Below is a small trained network, with its code and all its weights. Each question gives an input and a class and asks what happens when units are switched off, that is, made to give their printed mean instead of their output.

import numpy as np


def w(rows, s, z=0):
    codes = np.array(rows[::2]) - 128.0
    scale = np.full(codes.shape[1], s)
    scale[-1] = z or s
    return codes * scale


def norm(h):
    return h / np.sqrt((h * h).mean(-1, keepdims=True) + 1e-5)


def f(y):
    return y / 2 * (1 + np.tanh(0.7978845608 * (y + 0.044715 * y**3)))


def log_softmax(a):
    a = a - a.max(-1, keepdims=True)
    return a - np.log(np.exp(a).sum(-1, keepdims=True))


def net(x, mask):
    res = np.array(x, float).reshape(1, 7) / 4 @ E
    u = 0
    for l in range(3):
        y = f(norm(res) @ A[l][:, :-1].T + A[l][:, -1])
        res = res + np.where(mask[u : u + 13], y, B[l][:, -1]) @ B[l][:, :-1]
        u += 13
    return log_softmax(norm(res)[-1] @ U[:, :-1].T + U[:, -1])


A, B = {}, {}
E = w([
[29,137,85,155,147,244],'x0',
[45,149,166,105,159,75],'x1',
[159,50,108,24,254,138],'x2',
[129,133,130,127,126,131],'x3',
[97,63,193,22,23,156],'x4',
[128,131,127,127,128,128],'x5',
[131,134,128,124,129,125],'x6',
],0.0071)
A[0] = w([
[142,144,139,155,85,96,76],'0.n1',
[166,129,145,119,115,69,61],'0.n2',
[158,142,128,181,172,71,4],'0.n3',
[127,110,174,112,108,120,58],'0.n4',
[77,132,165,118,149,53,48],'0.n5',
[83,147,164,114,156,55,49],'0.n6',
[142,125,138,159,88,98,91],'0.n7',
[138,90,157,97,80,104,2],'0.n8',
[135,128,117,150,85,92,90],'0.n9',
[249,119,125,141,100,172,36],'0.n10',
[166,137,133,110,121,58,42],'0.n11',
[166,97,144,103,168,108,39],'0.n12',
[163,115,148,127,120,67,66],'0.n13',
],0.014,0.008)
B[0] = w([
[87,136,176,144,127,100,196],'0.n1',
[162,56,181,169,143,214,202],'0.n2',
[194,209,72,170,175,181,198],'0.n3',
[159,157,85,110,92,164,135],'0.n4',
[84,54,12,147,75,69,158],'0.n5',
[73,50,27,153,76,69,160],'0.n6',
[103,132,178,152,114,103,190],'0.n7',
[145,161,132,59,73,196,162],'0.n8',
[103,131,171,142,125,100,177],'0.n9',
[37,36,5,153,81,51,252],'0.n10',
[182,36,181,186,139,203,197],'0.n11',
[94,101,194,109,202,109,187],'0.n12',
[167,63,181,165,147,215,204],'0.n13',
],0.021,0.0033)
A[1] = w([
[146,200,172,113,135,136,99],'1.n1',
[135,113,171,26,71,108,75],'1.n2',
[240,201,102,170,200,21,99],'1.n3',
[87,160,126,116,156,192,3],'1.n4',
[171,125,136,129,112,73,92],'1.n5',
[182,218,189,155,48,28,88],'1.n6',
[223,102,136,119,106,72,56],'1.n7',
[190,71,104,75,178,87,103],'1.n8',
[209,127,150,15,199,59,84],'1.n9',
[170,112,42,112,64,96,88],'1.n10',
[93,112,96,118,111,61,100],'1.n11',
[178,164,147,4,30,100,94],'1.n12',
[134,144,142,128,132,133,123],'1.n13',
],0.014,0.0046)
B[1] = w([
[158,114,117,136,226,114,160],'1.n1',
[213,194,44,178,121,169,210],'1.n2',
[236,202,25,58,54,182,252],'1.n3',
[150,82,186,198,98,187,177],'1.n4',
[141,99,169,119,101,174,115],'1.n5',
[50,159,226,115,177,64,255],'1.n6',
[165,109,150,158,47,158,127],'1.n7',
[66,178,195,157,74,62,244],'1.n8',
[57,180,234,100,176,48,207],'1.n9',
[103,92,65,108,154,92,218],'1.n10',
[79,85,89,116,161,97,222],'1.n11',
[251,220,22,129,144,152,210],'1.n12',
[141,133,133,119,154,130,122],'1.n13',
],0.022,0.0042)
A[2] = w([
[164,113,143,59,152,85,25],'2.n1',
[143,53,182,182,143,129,90],'2.n2',
[101,136,134,72,137,168,2],'2.n3',
[251,67,163,117,112,20,10],'2.n4',
[205,84,175,168,103,191,71],'2.n5',
[156,86,162,75,133,134,30],'2.n6',
[124,115,147,87,131,154,35],'2.n7',
[117,122,134,80,146,154,24],'2.n8',
[3,153,86,95,183,249,99],'2.n9',
[119,112,215,111,162,129,85],'2.n10',
[165,108,140,86,119,84,48],'2.n11',
[118,122,138,114,144,152,65],'2.n12',
[95,133,141,75,134,182,42],'2.n13',
],0.014,0.0031)
B[2] = w([
[121,135,190,191,101,120,125],'2.n1',
[138,134,117,43,134,183,251],'2.n2',
[126,135,143,176,77,123,109],'2.n3',
[103,130,153,251,46,192,149],'2.n4',
[143,74,159,95,222,152,255],'2.n5',
[159,115,78,216,142,85,122],'2.n6',
[158,128,104,206,145,100,112],'2.n7',
[129,118,144,144,90,146,107],'2.n8',
[182,35,149,196,37,93,185],'2.n9',
[165,165,146,94,196,129,212],'2.n10',
[125,147,151,224,122,132,120],'2.n11',
[158,145,127,159,135,123,118],'2.n12',
[138,149,130,203,111,117,117],'2.n13',
],0.021,0.0062)
U = w([
[197,33,250,211,122,250,83],'0',
[223,253,22,123,84,160,76],'1',
[12,51,29,175,60,53,66],'2',
[117,128,131,78,175,127,253],'3',
[40,224,250,125,156,44,47],'4',
[118,110,115,89,170,135,227],'5',
],0.0074,0.0064)

Each question gives the input, the list of numbers given to net, and the class t.
The units are the neurons (one row each of A and B). Each row of codes is followed by its name. A weight is (code - 128) times the scale printed after its matrix; where a second scale follows, it is the last column's (A, B and U).
mask holds one flag per neuron, layer by layer. A switched-off neuron (its flag False) gives its mean, the last column of its row in B, instead of its output. The means were averaged over made-up inputs and are rounded, as every weight is.
A unit's drop is (log p(t) with every unit on - log p(t) with that unit switched off) / (log p(t) with every unit on - log p(t) with every unit switched off).
The circuit of an input: a set's keep is (log p(t) with only the set's units on - log p(t) with every unit switched off) / (log p(t) with every unit on - log p(t) with every unit switched off). Starting from the 12 units with the biggest drops (on a tie, the unit counted first), units are removed one at a time, each time the one whose removal leaves the highest keep (on an exact tie, the one counted first), for as long as the keep stays at least 0.8.
units of the circuit, in order: the units of the circuit, biggest drop first
k most important neurons: the k neurons with the biggest drops, biggest first
k most important neurons of layer l: the k neurons of layer l with the biggest drops, biggest first
drop of u: that unit's drop, to one decimal
input [0,-3,5,-8,-8,5,6], class 1: units of the circuit, in order => 1.n3
input [-4,-3,7,7,8,-1,-6], class 1: 2 most important neurons of layer 1 => 1.n12; 1.n2
input [-6,-2,-7,-5,7,-8,-7], class 1: 3 most important neurons => 0.n8; 1.n12; 1.n2
input [-2,-2,-4,0,6,0,2], class 1: units of the circuit, in order => 1.n12; 0.n8
input [-7,6,6,-1,2,8,2], class 0: 4 most important neurons => 0.n11; 0.n10; 0.n13; 2.n4
input [-3,7,8,2,1,3,-4], class 4: 4 most important neurons => 0.n12; 0.n10; 1.n8; 1.n9
input [-6,-2,5,4,-7,4,0], class 1: 4 most important neurons => 0.n3; 1.n3; 1.n4; 1.n8
input [-7,-6,-4,1,7,5,7], class 0: 3 most important neurons of layer 2 => 2.n5; 2.n4; 2.n2
input [-1,6,4,1,-4,-4,-5], class 2: 2 most important neurons of layer 0 => 0.n6; 0.n5
input [5,-5,3,4,-6,1,1], class 1: 4 most important neurons of layer 0 => 0.n2; 0.n13; 0.n10; 0.n11
input [2,-1,4,1,4,8,-3], class 1: 2 most important neurons => 1.n12; 1.n2
input [-5,3,7,3,3,5,2], class 4: 2 most important neurons => 1.n9; 1.n8
input [-4,5,8,-8,0,-8,6], class 4: 2 most important neurons of layer 1 => 1.n8; 1.n9
input [-8,7,6,3,3,-8,-7], class 0: units of the circuit, in order => 2.n4
input [-4,-5,6,0,5,7,-2], class 4: 3 most important neurons => 0.n12; 1.n9; 1.n8
input [-5,-3,3,-5,8,-2,-4], class 1: 2 most important neurons => 1.n12; 0.n8
input [8,-2,-7,-4,6,-1,-6], class 0: 2 most important neurons => 0.n10; 2.n9
input [-7,3,6,5,2,0,-7], class 0: 2 most important neurons => 0.n11; 2.n4
input [5,0,-7,5,3,-5,6], class 4: drop of 1.n6 => 0.2
input [-4,7,2,4,-3,6,-5], class 2: units of the circuit, in order => 0.n6
